Below are the code and all the weights of a small trained network. Each question names an input and a target symbol and asks about switching units off, where a switched-off unit gives its printed mean instead of its output.

import numpy as np


def w(rows, s, z=0):
    codes = np.array(rows[::2]) - 128.0
    scale = np.full(codes.shape[1], s)
    scale[-1] = z or s
    return codes * scale


def f(y):
    return y / 2 * (1 + np.tanh(0.7978845608 * (y + 0.044715 * y**3)))


def softmax(a):
    e = np.exp(a - a.max(-1, keepdims=True))
    return e / e.sum(-1, keepdims=True)


def log_softmax(a):
    a = a - a.max(-1, keepdims=True)
    return a - np.log(np.exp(a).sum(-1, keepdims=True))


def net(x, mask):
    ids = ['γδλμστφψω'.index(c) for c in x.split()]
    T = len(ids)
    res = E[ids] + P[:T]
    r = res
    for j in range(2):
        rows = slice(2 * j, 2 * j + 2)
        q, k, v = (r @ M[0][rows].T for M in (Q, K, V))
        z = softmax(np.where(np.tri(T) > 0, q @ k.T / 2**0.5, -1e9)) @ v
        o = O[0][rows]
        res = res + np.where(mask[j], z, o[:, -1]) @ o[:, :-1]
    y = f(res @ A[0][:, :-1].T + A[0][:, -1])
    res = res + np.where(mask[2:14], y, B[0][:, -1]) @ B[0][:, :-1]
    return log_softmax(res[-1] @ U[:, :-1].T + U[:, -1])


Q, K, V, O, A, B = {}, {}, {}, {}, {}, {}
E = w([
[136,82,201,99,206],'γ',
[197,133,137,47,214],'δ',
[125,46,87,227,99],'λ',
[64,180,153,2,133],'μ',
[10,79,152,201,78],'σ',
[195,66,92,162,175],'τ',
[30,141,215,57,129],'φ',
[69,80,230,117,172],'ψ',
[113,52,176,166,184],'ω',
],0.0056)
P = w([
[143,168,127,163,123],'0',
[96,95,102,114,184],'1',
[129,69,108,105,133],'2',
[174,110,228,152,174],'3',
[89,118,114,128,220],'4',
[147,42,115,99,100],'5',
[202,97,255,144,138],'6',
[62,112,61,117,250],'7',
[116,72,91,98,186],'8',
[178,112,214,150,186],'9',
],0.0085)
Q[0] = w([
[104,75,155,140,194],'head 0',
[130,41,163,83,186],'head 0',
[128,220,152,201,188],'head 1',
[221,128,255,138,47],'head 1',
],0.03)
K[0] = w([
[108,214,119,167,98],'head 0',
[181,235,92,200,97],'head 0',
[59,46,4,65,141],'head 1',
[69,183,106,177,244],'head 1',
],0.026)
V[0] = w([
[207,100,110,107,230],'head 0',
[98,116,251,114,187],'head 0',
[210,94,81,184,144],'head 1',
[61,84,148,228,109],'head 1',
],0.029)
O[0] = w([
[62,164,144,233,198,156],'head 0',
[213,254,20,151,148,140],'head 0',
[176,193,249,119,125,235],'head 1',
[175,111,102,75,246,254],'head 1',
],0.016,0.0059)
A[0] = w([
[121,143,151,184,14,103],'neuron 0',
[68,121,65,152,42,177],'neuron 1',
[186,215,254,133,81,118],'neuron 2',
[100,209,130,169,148,61],'neuron 3',
[204,155,79,131,122,68],'neuron 4',
[217,127,209,96,225,238],'neuron 5',
[92,185,76,194,193,155],'neuron 6',
[131,137,117,172,41,254],'neuron 7',
[68,92,170,226,199,25],'neuron 8',
[63,56,189,12,95,99],'neuron 9',
[78,104,53,85,170,82],'neuron 10',
[87,18,191,140,160,199],'neuron 11',
],0.0062,0.0023)
B[0] = w([
[72,174,105,81,189,139],'neuron 0',
[114,73,215,135,133,149],'neuron 1',
[209,57,94,117,203,213],'neuron 2',
[140,92,172,152,80,154],'neuron 3',
[144,175,136,127,86,171],'neuron 4',
[9,121,100,183,107,255],'neuron 5',
[107,112,139,114,51,167],'neuron 6',
[79,140,170,87,181,137],'neuron 7',
[165,141,174,41,80,200],'neuron 8',
[183,115,117,193,79,164],'neuron 9',
[143,95,149,69,165,165],'neuron 10',
[202,219,121,130,159,196],'neuron 11',
],0.014,0.025)
U = w([
[156,192,113,150,66,110],'γ',
[129,155,192,101,203,134],'δ',
[45,109,94,252,184,222],'λ',
[58,51,176,152,81,29],'μ',
[70,64,64,106,234,125],'σ',
[197,80,143,220,198,144],'τ',
[153,29,96,93,92,61],'φ',
[181,187,70,93,142,63],'ψ',
[82,165,115,204,75,254],'ω',
],0.0026,0.0021)

Each question gives the input, a string of symbols that net reads in full, and the target symbol t.
The units are the heads (2 rows each of Q, K, V and O) and the neurons (one row each of A and B). Each row of codes is followed by its name. A weight is (code - 128) times the scale printed after its matrix; where a second scale follows, it is the last column's (O, A, B and U).
mask holds one flag per unit, heads first, then neurons. A switched-off unit (its flag False) gives its mean, the last column of its rows in O or B, instead of its output. The means were averaged over made-up inputs and are rounded, as every weight is.
A unit's drop is (log p(t) with every unit on - log p(t) with that unit switched off) / (log p(t) with every unit on - log p(t) with every unit switched off).
The circuit of an input: a set's keep is (log p(t) with only the set's units on - log p(t) with every unit switched off) / (log p(t) with every unit on - log p(t) with every unit switched off). Starting from the 12 units with the biggest drops (on a tie, the unit counted first), units are removed one at a time, each time the one whose removal leaves the highest keep (on an exact tie, the one counted first), for as long as the keep stays at least 0.8.
circuit, biggest first: the units of the circuit, biggest drop first
unit that matters most: the unit with the biggest drop
k most important neurons: the k neurons with the biggest drops, biggest first
which heads matter: for each layer, one digit per head in row order, 1 if its drop is at least 0.15 and else 0, layers parted by /
input φ τ δ, target ψ: circuit, biggest first -> head 0
input λ τ γ, target λ: circuit, biggest first -> neuron 5; head 1; neuron 8
input σ λ τ τ τ τ τ γ γ, target φ: which heads matter -> 10
input σ τ σ λ ω μ δ τ ω, target φ: which heads matter -> 10
input δ λ τ, target μ: circuit, biggest first -> neuron 11; head 1
input σ ψ γ σ λ γ τ γ, target φ: 2 most important neurons -> neuron 11; neuron 5
input σ τ σ τ μ, target φ: which heads matter -> 10
input τ λ τ λ σ μ, target λ: circuit, biggest first -> neuron 5; head 1; neuron 10
input λ ψ σ τ φ σ λ, target φ: circuit, biggest first -> head 1; head 0
input γ τ λ, target ω: which heads matter -> 10
input ω λ σ τ φ γ τ σ σ ω, target σ: which heads matter -> 01
input ω λ τ λ ω ω, target λ: which heads matter -> 01
input σ τ τ λ, target φ: which heads matter -> 10
input λ ω τ λ τ τ σ, target τ: unit that matters most -> head 0
input σ σ σ μ τ λ, target μ: 4 most important neurons -> neuron 1; neuron 2; neuron 11; neuron 7
input τ φ τ γ μ, target τ: circuit, biggest first -> head 1; neuron 2
input δ φ δ τ τ φ ω ψ, target μ: 2 most important neurons -> neuron 6; neuron 2
input τ σ δ τ τ, target δ: which heads matter -> 11
input μ σ σ φ φ, target σ: which heads matter -> 01
input σ τ τ σ τ τ, target φ: which heads matter -> 10
input σ τ λ, target σ: circuit, biggest first -> head 1
input σ λ τ τ σ φ δ, target φ: 2 most important neurons -> neuron 9; neuron 11
input ω λ μ τ μ φ ω, target μ: circuit, biggest first -> head 1; neuron 1
input μ ω λ τ φ τ σ λ δ, target σ: circuit, biggest first -> head 1; neuron 5
input λ γ τ τ τ, target τ: which heads matter -> 11
input τ ψ τ σ σ τ, target σ: which heads matter -> 01
input ψ τ λ φ λ τ λ τ τ, target λ: 4 most important neurons -> neuron 5; neuron 8; neuron 11; neuron 10
input ψ τ σ ψ γ γ τ τ, target γ: most important neuron -> neuron 5
input σ δ τ τ φ γ τ σ ω, target φ: 2 most important neurons -> neuron 11; neuron 2
